Below is a small trained network, with its code and all its weights. Each question gives an input and a class and asks what happens when units are switched off, that is, made to give their printed mean instead of their output.

import numpy as np


def w(rows, s, z=0):
    codes = np.array(rows[::2]) - 128.0
    scale = np.full(codes.shape[1], s)
    scale[-1] = z or s
    return codes * scale


def norm(h):
    return h / np.sqrt((h * h).mean(-1, keepdims=True) + 1e-5)


def f(y):
    return np.maximum(y, 0)


def log_softmax(a):
    a = a - a.max(-1, keepdims=True)
    return a - np.log(np.exp(a).sum(-1, keepdims=True))


def net(x, mask):
    res = np.array(x, float).reshape(1, 5) / 4 @ E
    u = 0
    for l in range(2):
        y = f(norm(res) @ A[l][:, :-1].T + A[l][:, -1])
        res = res + np.where(mask[u : u + 10], y, B[l][:, -1]) @ B[l][:, :-1]
        u += 10
    return log_softmax(norm(res)[-1] @ U[:, :-1].T + U[:, -1])


A, B = {}, {}
E = w([
[133,120,210,121,127,81,254,205],'x0',
[210,102,170,194,188,254,183,45],'x1',
[56,196,77,147,99,104,190,131],'x2',
[175,215,23,173,39,117,73,63],'x3',
[221,206,139,141,144,224,84,180],'x4',
],0.0054)
A[0] = w([
[111,242,61,124,106,103,54,185,30],'0.n0',
[34,165,112,137,137,86,180,185,119],'0.n1',
[148,156,70,117,91,90,91,101,101],'0.n2',
[97,65,186,110,114,16,174,206,121],'0.n3',
[193,46,164,145,124,66,92,87,1],'0.n4',
[104,67,162,125,181,200,118,78,103],'0.n5',
[180,118,216,126,170,191,162,240,86],'0.n6',
[162,126,166,111,154,162,3,229,52],'0.n7',
[11,132,117,119,126,66,177,194,64],'0.n8',
[81,125,113,139,155,160,107,119,105],'0.n9',
],0.012,0.0032)
B[0] = w([
[190,185,36,160,32,121,62,104,205],'0.n0',
[41,83,159,110,175,192,174,140,201],'0.n1',
[112,154,205,160,61,75,79,155,186],'0.n2',
[132,24,137,114,177,49,141,184,250],'0.n3',
[79,131,6,66,97,157,127,154,167],'0.n4',
[95,88,66,111,158,186,152,61,208],'0.n5',
[159,208,196,133,148,128,111,244,249],'0.n6',
[82,2,117,187,133,128,66,120,200],'0.n7',
[62,141,150,47,186,183,219,157,219],'0.n8',
[134,92,204,114,125,159,113,59,150],'0.n9',
],0.015,0.011)
A[1] = w([
[206,240,170,93,167,133,173,115,60],'1.n0',
[126,103,146,121,154,85,129,144,3],'1.n1',
[175,80,164,122,149,162,79,133,98],'1.n2',
[88,159,103,90,80,142,164,85,101],'1.n3',
[88,97,145,114,159,31,215,153,58],'1.n4',
[53,144,153,91,115,76,142,133,209],'1.n5',
[159,118,104,1,131,81,145,158,100],'1.n6',
[156,175,136,184,105,64,191,48,83],'1.n7',
[90,203,124,100,94,99,130,200,90],'1.n8',
[156,80,37,99,163,94,168,51,18],'1.n9',
],0.016,0.0019)
B[1] = w([
[203,164,132,177,83,160,180,75,166],'1.n0',
[80,161,116,139,109,147,125,165,173],'1.n1',
[67,167,113,81,128,59,225,146,184],'1.n2',
[118,54,152,121,161,92,120,84,174],'1.n3',
[127,156,129,160,158,117,90,249,247],'1.n4',
[96,102,200,85,158,121,105,119,204],'1.n5',
[93,136,143,190,150,138,124,183,201],'1.n6',
[94,99,79,160,89,95,74,219,155],'1.n7',
[141,97,69,153,175,184,186,78,204],'1.n8',
[75,120,74,137,101,164,131,56,181],'1.n9',
],0.017,0.011)
U = w([
[180,129,86,180,20,70,34,100,190],'0',
[71,98,178,114,214,136,167,246,185],'1',
[145,118,230,43,134,67,100,61,23],'2',
[210,153,157,27,149,81,119,84,2],'3',
[233,212,160,148,130,183,216,116,132],'4',
[48,47,73,104,132,167,129,8,153],'5',
],0.011,0.0049)

Each question gives the input, the list of numbers given to net, and the class t.
The units are the neurons (one row each of A and B). Each row of codes is followed by its name. A weight is (code - 128) times the scale printed after its matrix; where a second scale follows, it is the last column's (A, B and U).
mask holds one flag per neuron, layer by layer. A switched-off neuron (its flag False) gives its mean, the last column of its row in B, instead of its output. The means were averaged over made-up inputs and are rounded, as every weight is.
A unit's drop is (log p(t) with every unit on - log p(t) with that unit switched off) / (log p(t) with every unit on - log p(t) with every unit switched off).
The circuit of an input: a set's keep is (log p(t) with only the set's units on - log p(t) with every unit switched off) / (log p(t) with every unit on - log p(t) with every unit switched off). Starting from the 12 units with the biggest drops (on a tie, the unit counted first), units are removed one at a time, each time the one whose removal leaves the highest keep (on an exact tie, the one counted first), for as long as the keep stays at least 0.8.
units of the circuit, in order: the units of the circuit, biggest drop first
most important unit: the unit with the biggest drop
k most important neurons: the k neurons with the biggest drops, biggest first
top k neurons in layer l: the k neurons of layer l with the biggest drops, biggest first
drop when u is switched off: that unit's drop, to one decimal
input [4,6,0,5,0], class 4: units of the circuit, in order -> 0.n3; 1.n0; 0.n7
input [2,2,-3,7,-5], class 5: 2 most important neurons -> 0.n3; 0.n4
input [-4,8,-4,-4,0], class 5: most important unit -> 0.n5
input [5,4,-1,-3,7], class 4: units of the circuit, in order -> 0.n3; 1.n0; 0.n1
input [-7,1,5,-1,-7], class 2: top 3 neurons in layer 0 -> 0.n3; 0.n6; 0.n9
input [3,5,2,2,-1], class 4: top 3 neurons in layer 0 -> 0.n3; 0.n7; 0.n0
input [3,-1,7,0,5], class 4: units of the circuit, in order -> 0.n3; 0.n7; 1.n0
input [-5,8,0,6,1], class 5: 2 most important neurons -> 0.n6; 0.n0
input [-1,0,1,4,-6], class 5: 3 most important neurons -> 0.n3; 1.n8; 0.n6
input [6,4,1,-6,6], class 4: 3 most important neurons -> 0.n6; 1.n0; 0.n1
input [3,3,-1,-4,5], class 4: 3 most important neurons -> 0.n6; 0.n3; 1.n0
input [-4,-4,6,-5,7], class 0: top 4 neurons in layer 0 -> 0.n0; 0.n7; 0.n5; 0.n3
input [-3,6,5,1,6], class 4: 2 most important neurons -> 0.n3; 0.n7
input [-3,-8,6,6,4], class 0: units of the circuit, in order -> 0.n0
input [6,3,-3,6,1], class 4: drop when 0.n3 is switched off -> 0.2
input [-4,-8,-1,0,8], class 0: drop when 1.n6 is switched off -> 0.0
input [1,-4,-2,-1,5], class 0: drop when 0.n7 is switched off -> 0.1
